(in the rows, 128 means zero)
Here are made-up elements, facts about them, and rows of numbers that follow some of those facts. Name the element behind each unnamed row.

There are 4 kinds of fact about the elements: δ, τ, Θ, ψ.
bafar: Θ 94; ψ c
begatur: Θ 94; ψ b
bepler: Θ 285; ψ b
berus: δ pesa; τ dridritu, trabrik; Θ 94; ψ d
betrok: δ berus; Θ 94; ψ a
bezigram: δ lasus, broklar, niklek, kloflibrul; Θ 94; ψ b
brepom: τ deplun, flonok; Θ 285; ψ a
brestal: δ lasus, betrok; Θ 566; ψ c
bretrer: Θ 285; ψ e
britra: τ lebuk, stigrestur; Θ 566; ψ e
broki: Θ 566; ψ d
broklar: δ betrok; Θ 94; ψ b
brudugris: Θ 94; ψ b
buklimon: Θ 566; ψ c
buskan: Θ 285; ψ c
dabovok: Θ 94; ψ c
dasek: Θ 566; ψ b
datros: Θ 94; ψ e
degru: δ bezigram; Θ 285; ψ a
denel: Θ 566; ψ d
deplun: δ brestal, gropetril; Θ 94; ψ c
dozisten: δ pladigri, plustik; Θ 566; ψ a
dragal: δ velus; Θ 285; ψ c
drapu: τ treplu, vapla, surus, gobes, broki; Θ 566; ψ a
dridritu: Θ 94; ψ a
drogudrik: Θ 94; ψ c
dukur: δ nuklori, dozisten, lasti; Θ 94; ψ a
faflak: Θ 285; ψ c
fesul: Θ 566; ψ b
firon: δ vapla; Θ 94; ψ a
flege: δ lasti, kelu; Θ 94; ψ e
flibra: Θ 94; ψ e
flonok: Θ 285; ψ c
fluplosti: δ brudugris; Θ 285; ψ a
fomuk: δ pesa, brudugris; Θ 285; ψ a
fotu: Θ 285; ψ e
fudor: δ reskor; Θ 94; ψ e
garadris: τ bepler; Θ 94; ψ d
gavis: τ buklimon, plabral; Θ 566; ψ a
geklon: δ broklar; Θ 566; ψ b
geskin: τ drogudrik, gudrin, mubror; Θ 94; ψ b
gigrimu: δ treni, skugren, soflak; Θ 285; ψ d
giklun: δ gudrin; τ treplu, gudro; Θ 94; ψ e
ginabram: Θ 566; ψ a
giras: δ mubror; Θ 94; ψ e
gobes: Θ 94; ψ b
goder: δ velus, vapla; Θ 94; ψ e
grebes: δ brudugris; τ drogudrik, plutazas, treplisu; Θ 94; ψ a
greflus: τ stigrestur; Θ 94; ψ e
gridri: τ nabem, fluplosti; Θ 94; ψ d
grile: Θ 285; ψ e
gropetril: Θ 94; ψ e
gubris: τ dozisten, deplun, trabrik, plibom, pabrik; Θ 566; ψ a
gudrin: δ skagi, lukal; Θ 285; ψ d
gudro: Θ 285; ψ d
guval: δ gridri; τ skefur; Θ 94; ψ a
guvesir: δ rusko; Θ 94; ψ a
kaluk: τ flibra; Θ 566; ψ c
kelu: δ veze; Θ 566; ψ d
kliru: Θ 94; ψ b
kloflibrul: δ neston; τ treni; Θ 94; ψ b
koma: Θ 94; ψ d
ladok: τ fesul, leflir, koma; Θ 94; ψ d
lamen: Θ 566; ψ b
lasti: δ giklun, gropetril; Θ 94; ψ a
lasus: δ dozisten, stigrestur, trabrik, reskor; Θ 285; ψ c
lebuk: Θ 94; ψ a
leflir: Θ 566; ψ c
lepli: δ sturo; Θ 94; ψ a
letre: δ lasus, gudrin, rimotrem, pesa; τ nabem, leflir, guvesir, fudor, bepler; Θ 94; ψ e
lidron: δ lasti, plustik; τ lasti; Θ 94; ψ a
litisem: τ pabrik; Θ 285; ψ c
loflustik: Θ 94; ψ a
lukal: Θ 94; ψ a
mekli: δ vopor, gudrin, kloflibrul; τ melos; Θ 94; ψ a
melos: Θ 94; ψ a
mobam: Θ 94; ψ b
mubror: δ trabrik; Θ 94; ψ b
nabem: Θ 94; ψ a
neston: δ gudrin, lukal; τ loflustik; Θ 94; ψ c
niklek: δ fudor, reskor; Θ 285; ψ b
niru: τ deplun, datros, plabral; Θ 94; ψ d
nogromol: δ guval, totrok; Θ 94; ψ a
nuklori: Θ 94; ψ a
pabrik: Θ 94; ψ e
pesa: τ trabrik; Θ 94; ψ d
pevan: Θ 94; ψ b
plabral: Θ 94; ψ b
pladigri: δ pesa, brudugris; τ dridritu; Θ 566; ψ d
plebek: τ begatur, kelu; Θ 94; ψ c
plebosek: δ sturo, kelu; Θ 285; ψ b
plibom: Θ 94; ψ d
plonek: τ radril, ginabram, flibra; Θ 285; ψ d
plude: τ tritrafel, pevan, flibra, plutazas; Θ 285; ψ a
plustik: δ pesa; Θ 285; ψ e
plutazas: Θ 94; ψ b
radril: Θ 94; ψ b
reskor: δ stigrestur; τ fotu, treplisu; Θ 285; ψ a
rigum: Θ 94; ψ d
rimotrem: δ fudor; Θ 94; ψ d
ripla: δ reskor; Θ 94; ψ c
rufol: δ dabovok, deplun, letre, kloflibrul; Θ 94; ψ b
rusko: Θ 94; ψ c
sema: Θ 94; ψ b
sigostik: Θ 94; ψ a
simak: Θ 94; ψ c
sizuk: τ dasek, faflak, stigrestur, buklimon; Θ 94; ψ d
skagi: δ fomuk, pesa, brudugris; Θ 94; ψ c
skaso: τ degru, bepler; Θ 94; ψ e
skefur: Θ 94; ψ d
skolum: τ dragal, broklar, fluplosti, flibra, buskan; Θ 94; ψ a
skugren: Θ 94; ψ c
soflak: δ stigrestur; Θ 94; ψ e
stigrestur: δ brudugris; Θ 566; ψ b
sturo: Θ 94; ψ e
surus: Θ 94; ψ c
tabro: τ radril, skugren, lepli, loflustik, simak, koma; Θ 566; ψ d
tegra: τ gobes, stigrestur, lepli; Θ 94; ψ a
teklom: τ kliru, sigostik, grile, bretrer, nabem, rigum; Θ 566; ψ b
totrok: δ brestal, mobam, rimotrem; Θ 94; ψ c
trabrik: δ sturo; Θ 94; ψ b
trages: δ vopor; Θ 566; ψ b
trazanuk: τ fesul, sema; Θ 285; ψ d
trefus: τ leflir, ginabram; Θ 94; ψ c
treni: δ lasus, lukal, pladigri, plustik; Θ 94; ψ b
treplisu: Θ 566; ψ b
treplu: Θ 566; ψ e
treten: τ loflustik; Θ 285; ψ a
trile: δ niklek; Θ 94; ψ e
tritrafel: Θ 94; ψ d
tubrul: τ goder; Θ 94; ψ e
vafos: τ giras; Θ 94; ψ c
vapla: δ sturo, plustik; Θ 94; ψ e
vatak: Θ 94; ψ b
vavek: δ fudor; τ vatak; Θ 94; ψ b
velus: δ fomuk, mubror, pladigri; Θ 285; ψ c
veze: δ stigrestur, neston, betrok, plustik, berus; τ ginabram, kelu; Θ 285; ψ d
vibon: τ lebuk, goder; Θ 566; ψ e
vifu: τ betrok; Θ 94; ψ b
vopor: δ skagi; τ nogromol; Θ 94; ψ e
zatom: τ kliru, denel; Θ 94; ψ b

Named rows:
[154 123 138 133 133 142 124 126  86 121 119 158 115  99 107 104  99 126
 105 134 106 138 111 125 131  80 122 153 176 134 157 107 120 150 167 158
 124 109  91 130 132  83 111  97 115 123 147 111 141 165 115 139  98] : gudrin
[134 193 132 138 143 164 147 117  70 101 104 150 114 125  91 118 100 103
 132 138 101 134 154 140 114 119 136 175 173 134 184 137 139 122 145 169
 113 128  95 160 161 129 107 109 123 125 126 122 174 200 133 134  67] : letre
[139 150  92 132 127 136 143 130 132  95 122 139 112 120  96  90 123 113
 140 143 113 132 105 137 159  74 138 126 198 140 182 121 103 168 130 175
 145 117 104 125 145  85 133  94 136 146 151  97 140 147 109 105  84] : bepler
[145 142  79 131 132 162 139 125  88  99 116 131 107 105  98 101 131  94
 109 145 102 141 125 149 146  91 124 154 186 138 191 132 124 156 146 170
 132 136 101 148 154 107 113  96 136 148 134 113 138 176 121 154  81] : guvesir
[141 175  59 127 125 163 145 130 108  92 121 138 111 119 102  92 126 102
 118 149 113 132 123 164 170  82 133 144 195 143 187 131 115 167 126 181
 152 132 112 140 157  91 122  81 143 154 135 100 126 151 117 121  86] : nabem
[148 115 130 164 146 149 133 108 120 133 137 130 105 135  91  94 131  83
 119 143 108 145 125 130 122  98 111 112 179 134 193 129 135 140 153 161
 129 136  81 147  99  86 116 101 117 142 132 114 154 147 134 131  96] : brestal
[148 137 125 141 135 156 136 125  98 109 110 123 113  93  93  99 123  99
 140 142  99 146 116 136 136  74 129 139 206 141 187 131 109 158 158 178
 138 129  89 141 135  94 126 102 132 145 153 107 147 168 120 137  79] : dragal
[141 142  47 141 133 123 143 114 133  85 147 157 111 121 108  96 144 103
 105 150 115 135 127 128 162  80 128 120 154 150 217 132 111 189 120 144
 133 141 111 125 142  98 128 101 143 155 128 113 129 145 119 155  78] : loflustik
[152 120  83 162 142  89 134 122 188  95 136 139 102 154 104  90 181 105
  59 165  88 148 104 112 102  86  85 117 145 142 221  99 117 184 115 143
 122 132  75 118 100 139 126 139 118 202 136 109 115 105 124 186  89] : stigrestur
[128 156  92 144 150 103 156  96 161  61 162 166 111 154 100 101 133 111
 139 142 122 130 155  93 132 116 117 145 114 147 246 131 130 178 118 129
 107 154 108 135 136 102 121 128 129 135 111 122 162 171 134 150  73] : tegra
[132 185 111 138 124 119 156 115 149  84 140 166 114 176  98  94 134 127
 131 156 111 128 141 132 122 119 110 179 145 149 196 100 130 158 118 182
 140 122  97 143 151 127 123 107 124 163 129  97 135 127 128 147  86] : brudugris
[140 129  97 143 123 113 139  96 153 108 177 160 113 156 112  89 141 123
 117 151 131 141 122 103 137  96 111 131 132 153 193 102 133 164 143 157
 143 130 100 136 131  76 126  82 128 145 125  98 118 112 127 125  98] : plabral
[140 144  47 135 129 125 138 118 135  86 142 149 105 129 104  90 136 101
 111 147 110 135 120 133 159  89 142 132 161 150 200 132 113 168 112 148
 133 136 108 119 152 108 129  96 139 153 128 108 138 148 116 136  65] : radril
[147 125  99 137 134 149 136 108 105 102 138 145 112 121 108 100 134 103
 108 146 115 143 124 127 131  95 102 159 161 143 199 118 136 153 163 165
 136 138  94 153 128  89 113  94 125 146 129 110 127 156 124 166  94] : nogromol
[130 176 117 166 157 122 147  96 167  87 163 172 112 184  92  95 115 109
 138 143 120 126 151 110 120 110 116  73 142 129 214 126 130 159 117 143
 111 131  99 131 113  97 121 118 121 133 117 114 159 131 141 101  97] : vibon
[139 143 144 144 132 120 137 101 160 108 166 146 118 141 101  86 131 126
 167 152 128 137 125 107 136  81 102 116 161 146 195 112 122 170 158 173
 148 129  93 143 115  56 132  96 129 138 149  90 134 115 133 103 112] : flonok
[137 150  92 148 130 145 141 126 141 119 133 137 106 160  96  82 125 103
 116 145 114 129 116 147 151  94 131 108 185 135 174 116 116 150 118 172
 143 119  99 128 124  82 121  86 121 156 135  98 135 122 121 115  97] : treplisu

Name these rows:
No name comes twice in this set of rows, the named rows included.
[141 159  90 139 122 147 140 109 118 104 145 133 114 135 102  88 129 101
 145 153 122 138 130 140 155  89 126 129 180 150 186 127 124 161 136 182
 156 138 104 145 141  90 126  83 141 149 137  97 131 137 124 114  89] : drogudrik
[140 156 163 144 135 130 145 108 106 122 140 177 115 158 108 108 103 139
 123 145 115 131 151 118  99 130  91 212 121 138 173  87 152 135 163 176
 121 111  90 158 135 106 103 110 101 132 123 106 141 149 134 165 107] : berus
[141 144 108 137 134 142 146 105 134  73 133 127 104 142  90 100 136  90
 156 139 116 144 124 104 104 127 100 166 163 138 205 110 148 125 159 172
 119 141  89 154 146  97 111  90 131 142 123 113 147 153 125 128  76] : vavek
[142 167  75 135 130 132 147 112 127  87 150 159 113 151 109  93 120 125
 117 144 125 132 130 121 147 108 124 143 153 141 181 106 130 158 140 165
 133 128 107 135 158  85 117  83 126 137 125 104 130 127 124 114  95] : skefur
[139 136 115 150 138 102 131  97 178  90 173 153 115 134 102  89 137 124
 141 151 118 137 125  92 135  72 113  95 154 148 221 125 111 193 140 144
 133 135  94 124 109  80 137 113 133 144 140 103 141 125 130 127  93] : faflak
[143 152 134 132 148 141 140 128 113  77 102 146 108 106  94 115 102 111
 142 127  99 133 125 116 110 105 122 161 179 126 191 121 123 144 157 160
 100 116  90 134 153 105 109 125 117 123 135 123 167 195 118 131  75] : veze
[148 119  96 135 123 148 135 114  99 111 130 141 105 112 102  98 123  98
 111 141 105 144 114 129 131 103 121 160 166 146 182 113 136 127 158 169
 134 131  91 146 142  94 112  82 127 142 134 107 131 151 119 139  84] : mubror
[142 113 119 143 141 138 136  99  96 118 140 149 109 105 100 108 116  90
 117 142 106 148 143 115 129  99 131 152 141 151 212 143 133 149 151 141
 118 145  92 141 124 111 118 111 126 128 123 125 163 198 132 165  63] : neston
[144 148 174 149 140 126 129 114 101 130 125 162 122 123 102 106 113 140
 100 148  98 137 135 126 111  77 116 163 164 139 175 113 118 159 160 167
 127 111  79 142 122 114 119 123 114 132 149 107 144 167 131 163  98] : plustik
[131 163 166 148 143 123 150  96 163  81 163 164 120 158  95  97 112 137
 181 142 132 123 149  99 121 112  89 139 157 136 208 107 131 162 159 175
 130 126  95 149 126  57 120 109 113 120 135 101 153 137 135 109 107] : brepom
[143 132 119 150 150 132 135  89 100 103 153 165 114 125 104 112 117 108
 114 140 111 146 145  98 112 105 124 133 122 142 202 131 142 151 159 136
 105 145  93 147 130 112 111 109 126 119 119 122 155 175 135 139  77] : giklun
[149 143 117 141 141 135 138 114 159  35 120 107 103 120  87  98 149  90
 173 142 108 147  95  88  96 109  78 126 205 128 215 106 135 139 179 176
 116 142  78 142 141  81 120 104 135 152 145 109 142 131 121 102  86] : niklek
[123 210 108 135 143 156 162 119 115  66 128 154 111 159  87 101 104  97
 182 137 121 119 160 143 142 127 125 167 174 137 211 135 133 140 128 180
 124 137 110 153 165  98 113 104 130 128 116 113 173 186 130 117  73] : skolum
[131 172 126 144 143 125 154  93 146  74 166 179 115 173 106  97 114 129
 168 143 136 124 151 100 121 138 102 151 123 139 200  98 150 144 147 165
 117 128 103 146 143  75 112  95 117 122 113 107 145 131 136 102 104] : niru
[126 181  91 141 140 147 155 114 125  79 129 141 110 144  86  98 118  93
 167 143 114 129 150 134 146 115 142 136 168 146 213 145 127 151 121 171
 129 140 111 146 157 112 121 106 139 140 122 113 171 185 131 111  62] : trefus

The same elements again, as new rows of numbers:
Some rows with their names:
[126  95 134 135 114 148 131 120 135 120 166 129 116 129 148 114 141 131
 113 131 137 199 132 118  76 218 164 139 136  65 131] : melos
[150 120 132 129 114 185 116 134 149 123 165 119 115 130 135 113 136 110
 119 144  89 153 128 101  95 191 163 154 108  56 143] : lidron
[124 107 127 147  86 117 139 129 136 119 135 117 125 135 160 109 136 110
 114 141 149 207 136 110  66 222 151 150 138  87 134] : plabral
[144 102 132 126 103 154 139 119 143 125 138 132 136 140 135 110 156 114
 118 136 120 181 127 106  67 200 149 136 157  67 145] : mobam
[116  97 138 139 119 164 149 143 148 136 135 117 111 140 126 110 124  96
 102 112 125 190 104  76  66 204 141 138 157  76 136] : lamen
[111 100 144 137 118 142 122 121 133 116 161 145 121 142 142 107 138 143
 109 125 137 202 130 120  81 205 160 140 146  67 133] : drogudrik
[112 109 139 160 100 123 134 133 154 133 166  94 118 151 143 113 138 100
 128 120 124 187 132  96  62 223 172 121 136  84 116] : flonok
[143 131 124 126 108 163 122 120 147 137 174 124 124 143 149 104 140 128
 130 133  95 171 143 108  86 181 152 149 132  50 148] : ripla
[ 96  99 167 134 135 165 123 122 144 142 174 152 104 137 127 100 115 167
  94 102 145 193 102 106  67 201 147 138 165  82 141] : leflir
[105 119 141 139 125 144 150 142 145 142 163  93 105 115 128 102  94 135
 107 124 142 191 123  98  62 230 138 149 156  94 157] : broki
[131 102 144 112 149 186 179 142 163 151 153  76 118 103  83 111 107 120
  98 115 116 168 110  95  90 205 136 124 162  51 161] : tabro
[165 102 126 121 106 163 119 117 121 114 144 100 134 154 133 119 165  64
 149 143  64 145 136 101  69 217 163 150 148  58 147] : berus
[121  70 139 106 141 172 144 102 132 131 148 131 132 133 107 118 157 136
 107 110 114 184 119 127  94 190 166 109 174  31 132] : gridri
[140 123 157 124 101 150 122 103 145 135 160 113 143 162 102 109 169 110
 145 135  92 130 112  96  41 218 159 127 179 103 152] : plustik
[122 137 115 125 105 146 118 125 147 134 146 117 135 144 153 104 140 123
 127 135 107 171 132 106  92 171 148 145 146  58 153] : trile
[135 103 140 118 109 144 128 103 127 114 134 117 138 142 125 114 159 106
 127 138 109 170 125 120  68 207 150 138 170  77 152] : gropetril
[154 131 133 113 112 155 141 120 145 130 137  97 145 119 116 109 138 112
 127 154 102 155 127 106  84 201 139 136 146  75 167] : giklun

Which element is each row?
No name comes twice in this set of rows, the named rows included.
[154 112 133 122 115 176 120 135 131 139 157  98 115 161 139 114 143  73
 149 120  65 145 127  75  49 219 143 157 164  66 151] : pladigri
[144 100 150 140 108 172 106 122 137  98 151 127 114 122 121 117 140 116
 111 147 104 152 105 105  88 219 171 165 107  82 138] : firon
[111  98 145 131 123 164 121 114 146 128 171 157 114 126 138 110 142 164
  93 117 138 193 126 124  97 183 166 139 136  51 130] : guvesir
[146 120 128 119 113 151 128 114 134 138 173 119 131 145 142 109 151 128
 134 133  99 174 149 115  73 198 149 138 155  51 150] : rimotrem
[146 129 136  95 125 194 116 109 156 131 147 133 139 138 104 107 161 120
 121 138  70 130 102 106 112 145 149 141 143  45 162] : letre
[120 128 126 125 102 155 101 126 146 118 135 115 130 134 137 101 131 111
 118 137 103 158 109 104 101 179 155 160 125  81 152] : flege
[134  90 125 138 123 164 164 149 151 139 148  76 103 117 129 118 110  74
 114 121 110 184 127  75  67 231 153 144 145  59 141] : gavis
[161 119 141 123 120 172 143 115 160 156 194 115 132 162 114 123 170 120
 144 120  79 147 138  90  58 205 166 104 169  46 143] : reskor
[112  91 151 123 144 189 145 132 156 144 151 128 110 133 106 110 126 129
  98  98 116 177 105  94  81 196 152 130 164  49 141] : kaluk
[157 103 134 121 103 165 145 120 136 123 133 126 138 140 124 113 164 105
 124 141 103 166 127  98  72 201 144 137 153  63 146] : kloflibrul
[131 130 155 140 105 156 105 108 146 140 190 122 127 163 124 112 158 136
 135 130  95 144 127  99  49 213 168 131 160  99 144] : gudrin
[141  75 168 119 109 149 126  99 109  80 108 121 141 126  96 118 168 100
 119 144 113 143  93 119  60 243 162 148 161 111 148] : sturo
[143 105 132 125 141 174 185 150 159 150 156  70 111  98 105 125  96 103
 107 125 122 173 117  86  76 224 140 126 146  56 154] : drapu

